(7, 207, 24, 118, 227, 117) Out: 227, 7
(77, 57, 130, 196, 92, 120) Out: 196, 57
(0, 4, 7, 5) Out: 7, 0
(755, 288, -662, -79, -917) Out: 755, -917
(37, -32, -1, -30) Out: 37, -32
((-513, -119, 831, 856, -383, -272), (-382, -44, 710, 715, -220, -107), (-404, -40, 876, 809, -259, -117)) Out: 876, -513
---
[[-306 -376   70  -28  -37]
 [-755 -810  505  490 -993]] -> -28

[[29 27 29 30]
 [73 76 76 74]
 [ 9  2  4  8]] -> 30

[247 164  99 203  49] -> 203

[-653  411  606  782  405] -> 782

[[39 34 69 16 65]
 [76 61 12 58 54]] -> 16

[[ 29 152 153 123 171 110  43]
 [ 72 174 139 131 110 252  91]] -> 123

[21 74 75 66 46 72] -> 66
---
[[ 27  -8 -56  -9 -59 -15]
 [ 28  61  39 -16 -20 -49]
 [ 28  59  48  -6 -23 -31]] => -9

[ 14  23  39  15  33  31 -53] => 33

[ 17   1  60 -36] => 1

[-13 -17  -5  50] => -17

[-23  12   8  11 -52 -44  38] => -52

[[ 62  -9  27  20]
 [ 19  -6  22 -10]
 [ 13  24  37 -10]] => -9

[13  2 54 10] => 2
---
[ 1.163  0.861 -1.142  1.125  0.780  0.826 -1.801] >> 1.125

[[ 0.08 -0.22  0.12 -0.02 -0.17  0.01  0.01]
 [-0.02  0.04 -0.12 -0.07 -0.04 -0.12  0.00]
 [-0.19 -0.07  0.00  0.11 -0.21 -0.14  0.21]] >> -0.07

[ 1.40 -0.80 -1.08 -0.27 -1.75 -1.23 -0.40] >> -0.27

[[ 1.0  0.2  0.9  2.2  1.0  0.2  0.3]
 [ 0.5 -0.9  0.8  0.9  0.4 -1.3 -0.5]
 [ 1.3 -0.8  1.7  1.9  1.0 -1.3 -0.4]] >> 0.9

[ -9.470   9.389  -6.031  11.491 -15.881   2.874   5.217] >> 11.491

[-118.24   83.47  133.81 -175.07 -102.20] >> 133.81

[ -43.08  152.09  -40.10 -103.02 -106.89] >> -40.10
---
[ 32 -44 -52  63] -52
[-65 -15 -43 -18 -25   2] -43
[-13  39  48 -18 -54] 48
[-41 -51 -25 -46  22  13  32] -25
[-28  50  24  39] 24
[ 58  33  27 -53  45  39 -31] 27
---
[[1, -22, 8, 11, -3], [7, -13, 13, 4, 2], [-19, -40, -11, 31, -15]] --> 31
[[-13, -1, -5, -37], [-7, 9, 1, -48], [16, 30, 22, -30]] --> 22
[[3, 1, 2, 1, 7, 2], [5, 8, 8, 8, 1, 7], [4, 3, 2, 3, 6, 4]] --> 6
[[69, 71, 76, 38, 47, 46], [89, 34, 14, 43, 21, 47], [80, 63, 56, 48, 40, 18]] --> 40
[[-22, -25, -15, 19, 36], [39, -25, 0, 34, 22], [15, 20, -26, -4, 36]] --> -4
[[-16, -7, 21, 32, -18], [-33, 0, 10, 26, -13], [-43, 12, 10, 21, -15]] --> 21
---
0.138	0.159	0.032	-0.005	0.186	0.062	-0.010
0.239	0.090	0.093	0.030	0.240	0.018	0.020
0.000	0.191	0.043	0.099	-0.248	0.041	-0.197
-> 0.138

7.244	7.335	10.969	8.433
19.246	-13.947	1.700	-17.239
9.273	5.743	-4.891	4.492
-> 7.244

-31.986	49.238	-147.207	205.016	62.503
20.739	-11.123	35.148	143.335	127.796
189.390	11.622	147.340	-46.484	104.670
-> -31.986

-34.9	58.6	-9.8	125.3
55.4	-204.7	84.0	116.3
21.8	-21.8	15.2	3.4
-> -34.9

1.82	0.51	0.26	1.42
-1.34	2.08	-0.59	1.69
0.76	1.85	0.65	1.42
-> 1.82

135.007	-69.778	-74.128	-4.513	-80.053	36.778	64.981
229.343	-84.269	-90.723	14.814	-100.932	50.528	74.527
227.608	71.980	28.982	-1.075	-131.449	90.309	-45.207
-> 135.007
---
[  32 -942  -66 -787  -52  724] yields -66
[ 86  53 233  16 136 144] yields 233
[11 87  6 52 41 31] yields 6
[-22 -40  34  37 -33 -44] yields 34
[5 6 6 2 5 8] yields 6
[1536 9528 2814 6116 1250 7348] yields 2814
[46 14  8 16 76  3] yields 8
---
[-27  54   6  49] → 6

[[-36  17  -4  12  33 -57]
 [ 12 -21  -4  13  -3 -36]] → 33

[[60 -1 -6 -4]
 [14  6  3 -7]] → -6

[[-43 -27  47  -5   8]
 [ 62   0 -39  -5  16]
 [-49 -37  61   0  36]] → -5

[[ 11   4  11   1 -29]
 [-52  34  50  61  -9]] → 1

[ 15  -7  47 -55] → 47

[[-19  53  31  37]
 [ -5 -40  11 -11]] → 31

[-35 -10  52  19 -26] → 19
